Below are the code and all the weights of a small trained network. Each question names an input and a target symbol and asks about switching units off, where a switched-off unit gives its printed mean instead of its output.

import numpy as np


def w(rows, s, z=0):
    codes = np.array(rows[::2]) - 128.0
    scale = np.full(codes.shape[1], s)
    scale[-1] = z or s
    return codes * scale


def norm(h):
    return h / np.sqrt((h * h).mean(-1, keepdims=True) + 1e-5)


def f(y):
    return y / 2 * (1 + np.tanh(0.7978845608 * (y + 0.044715 * y**3)))


def softmax(a):
    e = np.exp(a - a.max(-1, keepdims=True))
    return e / e.sum(-1, keepdims=True)


def log_softmax(a):
    a = a - a.max(-1, keepdims=True)
    return a - np.log(np.exp(a).sum(-1, keepdims=True))


def net(x, mask):
    ids = ['ΘΞΠΦεη'.index(c) for c in x.split()]
    T = len(ids)
    res = E[ids] + P[:T]
    u = 0
    for l in range(3):
        r = norm(res)
        for j in range(2):
            rows = slice(3 * j, 3 * j + 3)
            q, k, v = (r @ M[l][rows].T for M in (Q, K, V))
            z = softmax(np.where(np.tri(T) > 0, q @ k.T / 3**0.5, -1e9)) @ v
            o = O[l][rows]
            res = res + np.where(mask[u + j], z, o[:, -1]) @ o[:, :-1]
        u += 2
        y = f(norm(res) @ A[l][:, :-1].T + A[l][:, -1])
        res = res + np.where(mask[u : u + 16], y, B[l][:, -1]) @ B[l][:, :-1]
        u += 16
    return log_softmax(norm(res)[-1] @ U[:, :-1].T + U[:, -1])


Q, K, V, O, A, B = {}, {}, {}, {}, {}, {}
E = w([
[111,24,205,149,75],'Θ',
[224,164,84,204,127],'Ξ',
[92,95,161,222,141],'Π',
[138,51,127,140,196],'Φ',
[123,166,106,101,4],'ε',
[109,91,193,92,41],'η',
],0.015)
P = w([
[101,36,98,130,79],'0',
[178,235,254,110,97],'1',
[213,148,220,139,51],'2',
[181,147,200,134,73],'3',
[160,147,174,126,80],'4',
[150,141,151,122,90],'5',
[139,141,124,116,92],'6',
[126,139,99,112,93],'7',
[113,133,71,106,88],'8',
],0.006)
Q[0] = w([
[147,168,130,2,192],'0.h1',
[114,61,154,125,130],'0.h1',
[122,152,131,131,37],'0.h1',
[206,107,178,160,4],'0.h2',
[145,143,248,208,70],'0.h2',
[163,106,71,100,93],'0.h2',
],0.0064)
K[0] = w([
[219,85,51,49,184],'0.h1',
[94,85,114,112,123],'0.h1',
[118,189,168,60,85],'0.h1',
[194,254,104,221,128],'0.h2',
[150,154,88,191,6],'0.h2',
[221,124,65,175,168],'0.h2',
],0.0078)
V[0] = w([
[35,141,18,101,10],'0.h1',
[137,109,29,166,3],'0.h1',
[71,225,173,116,79],'0.h1',
[63,124,192,86,146],'0.h2',
[212,135,155,130,180],'0.h2',
[16,127,165,143,107],'0.h2',
],0.0057)
O[0] = w([
[137,83,211,98,133,68],'0.h1',
[178,67,49,70,254,249],'0.h1',
[182,105,151,146,147,64],'0.h1',
[182,3,120,122,49,57],'0.h2',
[41,186,66,98,153,143],'0.h2',
[203,129,160,86,110,99],'0.h2',
],0.0078,0.0018)
A[0] = w([
[116,126,128,186,137,150],'0.n1',
[114,86,78,138,127,149],'0.n2',
[133,113,143,128,145,5],'0.n3',
[86,80,131,66,179,11],'0.n4',
[126,109,155,97,255,53],'0.n5',
[108,161,86,159,187,33],'0.n6',
[64,118,159,75,111,60],'0.n7',
[75,202,140,83,155,33],'0.n8',
[145,192,91,136,68,44],'0.n9',
[91,161,130,143,117,122],'0.n10',
[120,58,151,168,202,177],'0.n11',
[80,195,177,109,106,140],'0.n12',
[150,83,129,136,130,27],'0.n13',
[110,52,123,100,96,121],'0.n14',
[80,136,136,156,179,82],'0.n15',
[105,173,150,142,38,57],'0.n16',
],0.0094,0.0026)
B[0] = w([
[129,78,2,123,68,184],'0.n1',
[159,119,113,202,20,194],'0.n2',
[124,169,170,92,169,105],'0.n3',
[110,179,167,134,109,142],'0.n4',
[198,188,115,170,108,137],'0.n5',
[120,69,121,139,129,170],'0.n6',
[139,89,129,46,66,148],'0.n7',
[128,210,35,100,151,132],'0.n8',
[230,142,245,164,152,147],'0.n9',
[95,111,189,108,82,138],'0.n10',
[172,159,247,157,43,255],'0.n11',
[96,135,123,174,97,152],'0.n12',
[136,167,96,113,152,139],'0.n13',
[193,146,54,87,168,222],'0.n14',
[187,3,150,138,95,160],'0.n15',
[147,86,198,166,134,167],'0.n16',
],0.0051,0.0042)
Q[1] = w([
[95,180,174,214,106],'1.h1',
[142,141,178,120,106],'1.h1',
[184,153,233,105,169],'1.h1',
[2,118,177,187,132],'1.h2',
[122,185,114,110,89],'1.h2',
[167,45,8,254,118],'1.h2',
],0.0073)
K[1] = w([
[2,171,186,59,151],'1.h1',
[181,107,154,65,30],'1.h1',
[68,3,156,144,85],'1.h1',
[106,172,58,141,170],'1.h2',
[155,185,178,98,185],'1.h2',
[78,208,139,69,133],'1.h2',
],0.0081)
V[1] = w([
[149,149,70,180,167],'1.h1',
[78,176,95,182,108],'1.h1',
[194,1,127,88,97],'1.h1',
[129,144,33,105,76],'1.h2',
[167,223,165,31,163],'1.h2',
[131,83,122,164,165],'1.h2',
],0.0065)
O[1] = w([
[255,189,167,203,82,93],'1.h1',
[108,82,155,75,119,95],'1.h1',
[111,170,190,106,187,254],'1.h1',
[177,103,160,120,168,129],'1.h2',
[156,69,100,137,63,53],'1.h2',
[200,145,90,210,190,129],'1.h2',
],0.0074,0.006)
A[1] = w([
[62,123,73,74,213,51],'1.n1',
[65,192,98,111,4,1],'1.n2',
[78,165,142,190,194,129],'1.n3',
[155,197,186,142,177,38],'1.n4',
[126,87,86,119,156,139],'1.n5',
[177,156,86,202,126,41],'1.n6',
[123,152,107,202,75,29],'1.n7',
[117,108,197,181,162,85],'1.n8',
[111,5,92,92,100,186],'1.n9',
[68,141,167,129,81,132],'1.n10',
[161,177,136,165,124,58],'1.n11',
[133,160,56,179,122,100],'1.n12',
[100,80,165,179,120,91],'1.n13',
[198,87,47,108,156,96],'1.n14',
[112,99,133,161,129,118],'1.n15',
[94,93,172,182,142,79],'1.n16',
],0.011,0.0025)
B[1] = w([
[62,88,194,145,153,142],'1.n1',
[140,197,210,134,139,174],'1.n2',
[119,104,99,105,173,236],'1.n3',
[128,225,167,154,152,213],'1.n4',
[139,140,120,133,223,120],'1.n5',
[161,42,151,80,116,188],'1.n6',
[164,50,78,68,26,200],'1.n7',
[185,224,129,119,125,253],'1.n8',
[157,189,105,132,254,215],'1.n9',
[177,52,151,71,144,207],'1.n10',
[118,118,161,164,100,158],'1.n11',
[164,79,70,138,26,174],'1.n12',
[168,153,110,104,133,228],'1.n13',
[58,65,117,229,160,145],'1.n14',
[212,150,100,114,145,163],'1.n15',
[133,209,44,105,132,228],'1.n16',
],0.0059,0.0044)
Q[2] = w([
[83,190,76,81,188],'2.h1',
[46,183,189,185,197],'2.h1',
[110,89,18,252,100],'2.h1',
[84,230,168,66,179],'2.h2',
[171,99,188,231,91],'2.h2',
[27,2,68,9,131],'2.h2',
],0.0068)
K[2] = w([
[150,171,140,153,130],'2.h1',
[169,175,60,139,163],'2.h1',
[77,252,74,39,124],'2.h1',
[83,255,156,55,57],'2.h2',
[216,162,60,158,103],'2.h2',
[113,61,135,105,100],'2.h2',
],0.0087)
V[2] = w([
[164,133,126,253,173],'2.h1',
[120,212,61,135,167],'2.h1',
[246,215,74,146,136],'2.h1',
[204,99,27,247,176],'2.h2',
[91,147,94,178,113],'2.h2',
[74,176,109,82,178],'2.h2',
],0.0066)
O[2] = w([
[55,158,111,28,146,116],'2.h1',
[143,68,198,143,106,141],'2.h1',
[112,84,122,1,135,253],'2.h1',
[159,104,191,170,190,97],'2.h2',
[135,182,183,37,130,68],'2.h2',
[155,152,148,210,91,150],'2.h2',
],0.0074,0.005)
A[2] = w([
[125,31,173,108,192,123],'2.n1',
[90,120,182,59,94,215],'2.n2',
[180,159,80,100,133,64],'2.n3',
[156,150,135,205,179,213],'2.n4',
[139,196,166,82,211,95],'2.n5',
[171,109,133,186,136,191],'2.n6',
[94,220,197,204,104,6],'2.n7',
[120,76,157,160,125,58],'2.n8',
[60,99,83,117,206,137],'2.n9',
[159,78,84,65,157,113],'2.n10',
[5,136,186,149,187,118],'2.n11',
[85,87,41,128,123,145],'2.n12',
[126,135,41,132,139,124],'2.n13',
[113,82,220,148,168,163],'2.n14',
[158,96,163,77,143,83],'2.n15',
[77,67,102,150,175,188],'2.n16',
],0.011,0.0022)
B[2] = w([
[168,201,158,103,102,191],'2.n1',
[171,88,90,137,132,234],'2.n2',
[109,121,28,162,103,196],'2.n3',
[95,33,187,50,154,167],'2.n4',
[190,139,150,131,41,255],'2.n5',
[118,116,89,14,128,172],'2.n6',
[214,255,154,76,209,157],'2.n7',
[166,155,85,85,102,122],'2.n8',
[121,60,170,155,67,154],'2.n9',
[101,165,134,193,129,234],'2.n10',
[108,83,49,149,170,145],'2.n11',
[169,205,193,182,186,162],'2.n12',
[64,137,178,69,145,153],'2.n13',
[206,239,90,59,160,161],'2.n14',
[65,158,90,174,144,205],'2.n15',
[135,146,161,194,31,149],'2.n16',
],0.0077,0.0059)
U = w([
[78,101,181,226,110,211],'Θ',
[123,93,124,156,150,30],'Ξ',
[107,154,23,190,199,123],'Π',
[186,65,55,182,1,5],'Φ',
[185,181,168,68,142,133],'ε',
[68,48,134,72,152,211],'η',
],0.007,0.003)

Each question gives the input, a string of symbols that net reads in full, and the target symbol t.
The units are the heads (3 rows each of Q, K, V and O) and the neurons (one row each of A and B). Each row of codes is followed by its name. A weight is (code - 128) times the scale printed after its matrix; where a second scale follows, it is the last column's (O, A, B and U).
mask holds one flag per unit, layer by layer, with each layer's heads first. A switched-off unit (its flag False) gives its mean, the last column of its rows in O or B, instead of its output. The means were averaged over made-up inputs and are rounded, as every weight is.
A unit's drop is (log p(t) with every unit on - log p(t) with that unit switched off) / (log p(t) with every unit on - log p(t) with every unit switched off).
The circuit of an input: a set's keep is (log p(t) with only the set's units on - log p(t) with every unit switched off) / (log p(t) with every unit on - log p(t) with every unit switched off). Starting from the 12 units with the biggest drops (on a tie, the unit counted first), units are removed one at a time, each time the one whose removal leaves the highest keep (on an exact tie, the one counted first), for as long as the keep stays at least 0.8.
circuit, biggest first: the units of the circuit, biggest drop first
most important unit: the unit with the biggest drop
top k neurons: the k neurons with the biggest drops, biggest first
top k neurons in layer l: the k neurons of layer l with the biggest drops, biggest first
drop of u: that unit's drop, to one decimal
input Φ Ξ η ε, target η: most important unit	1.h1
input Φ Π η ε Φ, target Φ: circuit, biggest first	0.h1; 0.n2; 0.n1; 1.n7
input Φ Θ η Φ Π ε Θ ε Π, target Φ: top 4 neurons	0.n11; 0.n1; 1.n8; 2.n3
input η Φ Φ η Ξ Π, target η: top 2 neurons in layer 0	0.n1; 0.n9
input Φ Θ Φ Φ Φ, target Θ: top 2 neurons in layer 0	0.n11; 0.n2
input ε η Θ η, target Φ: top 2 neurons in layer 2	2.n2; 2.n7
input Φ Π ε Ξ η Φ, target η: top 3 neurons	0.n2; 2.n4; 1.n9
input η Ξ Θ, target η: top 4 neurons	0.n11; 1.n6; 1.n16; 0.n6
input Φ Φ Π Φ η Π, target Φ: top 2 neurons	0.n1; 0.n11
input Φ η Π η Π Φ ε η, target Π: top 2 neurons	0.n11; 2.n5
input ε ε Ξ Φ Θ ε η Π, target η: top 3 neurons	0.n1; 2.n4; 1.n16
input Φ Θ Φ Φ ε η Φ, target Θ: top 2 neurons	2.n9; 1.n1
input Φ ε Φ η Π, target ε: top 2 neurons in layer 0	0.n11; 0.n2
input Π Φ Π ε Φ ε Φ ε Θ, target ε: most important unit	0.h1
input Φ Θ η η, target Φ: top 2 neurons	0.n1; 1.n3
input η Φ η Ξ, target η: top 2 neurons in layer 2	2.n4; 2.n6
input Θ ε ε ε Θ ε, target Θ: top 3 neurons	0.n11; 1.n8; 1.n14
input η η ε Φ η η Φ ε η, target Θ: top 2 neurons	0.n11; 1.n8
input Π Φ Ξ η Φ η Θ ε, target η: top 2 neurons in layer 1	1.n9; 1.n10
input Φ η Φ η Φ, target Π: top neuron	0.n2
input ε ε Φ Φ Φ, target Π: top 2 neurons in layer 1	1.n9; 1.n15
input Φ ε ε η η ε, target Π: top 2 neurons	0.n11; 2.n5
input Φ η Ξ, target η: top 3 neurons	0.n9; 1.n12; 2.n4
input ε ε Φ ε, target Π: top 2 neurons in layer 0	0.n11; 0.n1
input Φ ε Φ Θ Φ ε Φ ε ε, target Θ: top 2 neurons	0.n11; 1.n14
input Φ Φ η η Π, target ε: drop of 1.h2	0.5
input Π Φ ε Φ, target Φ: top neuron	0.n11
input Ξ ε Θ Θ Ξ, target Φ: drop of 1.h2	0.9
input Ξ Θ η, target η: drop of 1.h1	1.2
input Φ Θ Φ Ξ Φ Φ η, target η: drop of 0.n11	0.1
